[128 = 0]
[125 123 131 134 125 143 127 129 119 116 128 129 117 144 128 115 119 129] : 18
[133 133 132 127 123 124 114 125 101 129 132 125 117 167 130 133 123 125] : 14
[144 113 125 143 123 134 142 160 119 109 135 130 120  79 130 155 124 125] : 2
[141 112 137 134 131 132 131 128 102 108 124 134 122  69 128 118 122 115] : 30
[134 123 136 119 122 105 138 140 131 116 134 128 159 115 128 124 131 106] : 7
[112 117 145 125 128 118 111 122 103 129 124 128 125 177 130 142 123 125] : 10
[169 112 134 136 125 137 121 150 126 116 126 135  99  64 130 111 126 102] : 17
[152 110 146 132 128 116 140 146 117  99 132 133 109 161 130 115 115  88] : 10
[ 86 141 114 109 114 116 102  90 138 184 133 119 113 178 129 165 141 143] : 7
[137 123 131 136 140 108 130 121 149 110 134 135 128 127 127 117 122  98] : 19
[115 120 133 131 140 131 125 113 101 123 130 127 134 152 129 120 125 122] : 18
[101 134 123 117 116 122 134 127 116 169 126 122 129 101 130 129 143 132] : 11
[190 145 123 122 126  99 128 120 126 139 121 129 133  88 127 141 124 134] : 16
[112 123 130 123 119 134 135 141 100 122 127 126 114 125 132 128 127 122] : 5
[107 134 125 133 128 141 122  99 118 137 127 121 156 233 129 113 129 128] : 13
[141 118 137 129 133 147 123 129 123 130 124 123 125 150 128 121 131 139] : 13
[126 136 121 154 131 140 117 123 129 128 127 126 136 122 128 125 122 126] : 14
[116 123 136 121 122 118 118 126 130 129 130 128 130  94 128 126 123 100] : 13
[142 146 125 114 121 138 131 143 115 138 124 130 124 131 128 135 123 150] : 9
[125 133 126 130 123 117 123 118 103 114 135 123 106 151 130 131 125 160] : 14
[107 111 131 153 136 153 114 105  90 137 135 136 119 173 130 126 121 106] : 12
[125 148 116 113 117 103 126 110 150 164 133 122 132 123 128 137 145 155] : 16
[123 132 122 139 120 124 128 150 119 126 135 126 119 147 129 116 130 132] : 7
[166 123 145 136 144 118 124 117 119 131 121 124 120 164 127 115 130 131] : 21
[122 116 133 150 127 144 118 129 170 150 131 127 129 102 128 111 129 107] : 18
[125 122 144 120 129 112 111 116 127 122 129 130 126 148 128 125 123 102] : 18
[ 93 113 129 139 128 150 126 134 113 111 133 140 166 154 128 132 125 119] : 7
[ 90 116 144 129 123 114 114 123 111 129 132 137 117 231 130 127 129 121] : 11
[162 123 130 150 126 133 143 159 104 105 125 131 124 138 130 110 116 105] : 5
[125 121 128 131 122 139 113 135 155 143 130 126 121  93 128 118 132 107] : 12
[109 127 123 136 123 143 129 142 130 141 134 128 122 131 128 112 136 107] : 6
[108 119 124 120 137 121 125 124 142 119 131 125 149 222 127 161 128 148] : 4
[101 124 120 125 121 165 139 133 102 134 127 127 129 135 129 129 127 127] : 2
[108 112 132 144 124 158 120 156  98 106 131 132 117 160 129 116 120 124] : 3
[109 117 134 139 133 129 141 133 150 118 128 127 185 223 127 119 125 108] : 2
[ 88 120 125 141 131 163 116 114 102 126 132 129 108 193 130 116 120 107] : 7
[117 125 126 139 130 125 111 104 110 113 136 127 126 171 128 121 121 130] : 18
[164 144 130 128 122 130 128 137 147 132 121 133 112  46 128 110 130 124] : 26
[163 124 130 142 126 147 120 140 127 132 127 136 103  25 128 125 131 111] : 18
[130 122 128 126 126 129 121 134 128 119 129 132 110 135 129 143 118 106] : 8
[ 89 131 128 130 125 127 115 111 119 150 134 122 124 255 129 126 129 127] : 12
[131 142 123 123 116 104 114 132 147 139 131 136 117  71 128 135 136 124] : 15
[131 124 127 138 130 120 127 134 162 116 123 131 179 131 127 122 119 121] : 12
[ 75 121 124 131 121 166 111 108 121 146 132 124 120 155 130 133 125 120] : 8
[119 135 122 125 156 121 124  99 106 133 129 131 118 255 126 124 131 138] : 13
[123 126 138 138 126 127 121 114  98 123 127 132 135 160 129 107 122 102] : 20
[191 119 140 127 127 115 120 134 123 119 127 132 100  91 130 134 126 117] : 18
[117 112 133 138 143 133 135 130 124 105 130 126 124 218 127 112 127 120] : 9
[159 121 134 138 142 127 129 145 125 120 125 130 151 129 127 121 120 122] : 10
[ 90 148 125 107 118 112 102 103 134 175 124 119 110 160 128 138 134 126] : 22
[ 95 121 122 131 138 145 119 116 129 119 134 139 122 239 127 124 120 124] : 6
[120 133 127 115 131 104 115 103 155 134 130 127 107 151 127 137 133 161] : 26
[122 115 136 142 130 116 115 139 120 124 126 132 121 211 128 139 126 121] : 5
[161 141 121 164 121 127 123 128 124 134 125 130 127  32 129 115 128 121] : 24
[166 109 133 138 132 142 179 175 117 101 127 136 122 215 129 118 118 121] : 0
[118 112 137 136 132 132 120 129 103 108 124 126 130  84 128 123 126 155] : 17
[113 117 127 129 133 160 116 124 126 127 135 132 109  95 128 132 140 127] : 13
[116 123 143 134 121 112 116 114  96 120 131 127 104 127 131 113 137 127] : 23
[125 112 131 127 134 133 136 119 139 120 130 127 128 154 128 157 126 111] : 8
[117 122 123 120 127 136 144 143 139 135 122 128 195 100 127 135 123 108] : 0
[149 114 135 134 131 129 122 127 102 117 127 145 121  36 129 134 126 113] : 21
[151 118 140 120 125 129 131 165 123 133 121 130 127 145 128 121 138 133] : 6
[166 141 120 118 124 109 136 111 119 154 128 128 106 156 128 136 133 123] : 15
[159 138 127 149 119 123 117 126 118 139 120 123 126  38 129 116 129 133] : 27
[103 112 141 156 135 146 119 111 121 110 132 126  97 241 130 104 120 140] : 20
[139 132 133 129 130 131 125 135 139 133 120 124 123 215 129 115 121 125] : 9
[106 117 144 174 134 118 107  89  97 126 132 128 122 252 130 100 124 102] : 30
[127 132 140 130 125 106 121 113 102 124 126 126 112 255 130 122 122 113] : 13
[141 110 145 132 134 122 120 117 119 130 130 137 116 126 129 136 134 104] : 16
[ 83 122 131 138 128 142  91  87  96 137 134 118 134 255 130 127 136 131] : 9
[ 74 112 135 147 131 124 128 123  97 123 140 128 169 174 131 128 133 116] : 7
[122 125 125 127 127 147 122 130 115 113 125 128 115  79 127 121 123 132] : 13
[113 120 139 140 135 137 126 123 117 101 132 133 194 161 128 115 119 116] : 20
[107 145 124 162 121 116 115  98 115 138 129 122 144  86 128 112 134 131] : 30
[129 127 125 128 128 150 126 117 109 121 121 130 149  56 126 124 126 154] : 25
[ 88 110 127 144 131 167 122 130 140 113 130 126 122 184 128 127 126 129] : 3
[104 129 121 115 123 152 135 131 127 126 140 126 105 255 129 133 128 133] : 1
[ 90 131 122 136 127 156 104 113 118 130 134 131 105 202 128 125 124 126] : 10
[114 134 127 124 137 175 115 118 118 138 129 135 116  81 128 126 130 128] : 18
[143 120 137 133 131 130 121 135 130 106 127 130 111 203 127 105 120 104] : 13
[134 139 118 107 133 116 127 105 155 158 122 119 135 163 126 166 133 150] : 7
[109 125 127 122 138 141 132 115 134 133 134 131 104 110 127 124 129 139] : 23
[115 118 135 136 121 124 112 123 147 125 140 122 104 223 131 124 128 119] : 8
[138 116 130 130 134 125 128 121 139 119 125 126 112  83 127 125 127 116] : 27
[121 133 122 143 138 125 117 115 117 115 129 122 123 184 128 122 130 143] : 15
[141 112 135 144 139 146 136 152 101 116 127 131 145 175 128 108 133 116] : 6
[160 136 125 141 127 106 144 122 118 136 131 121 131  59 128 131 138 147] : 22
[120 129 129 121 144 137 127 128 155 127 126 133 128 191 126 117 136 141] : 15
[101 132 127 121 125 104 111  95 117 147 139 127 106 174 129 168 136 134] : 14
[100 123 126 126 123 121 127 131 161 133 131 130 113 139 128 113 122 107] : 1
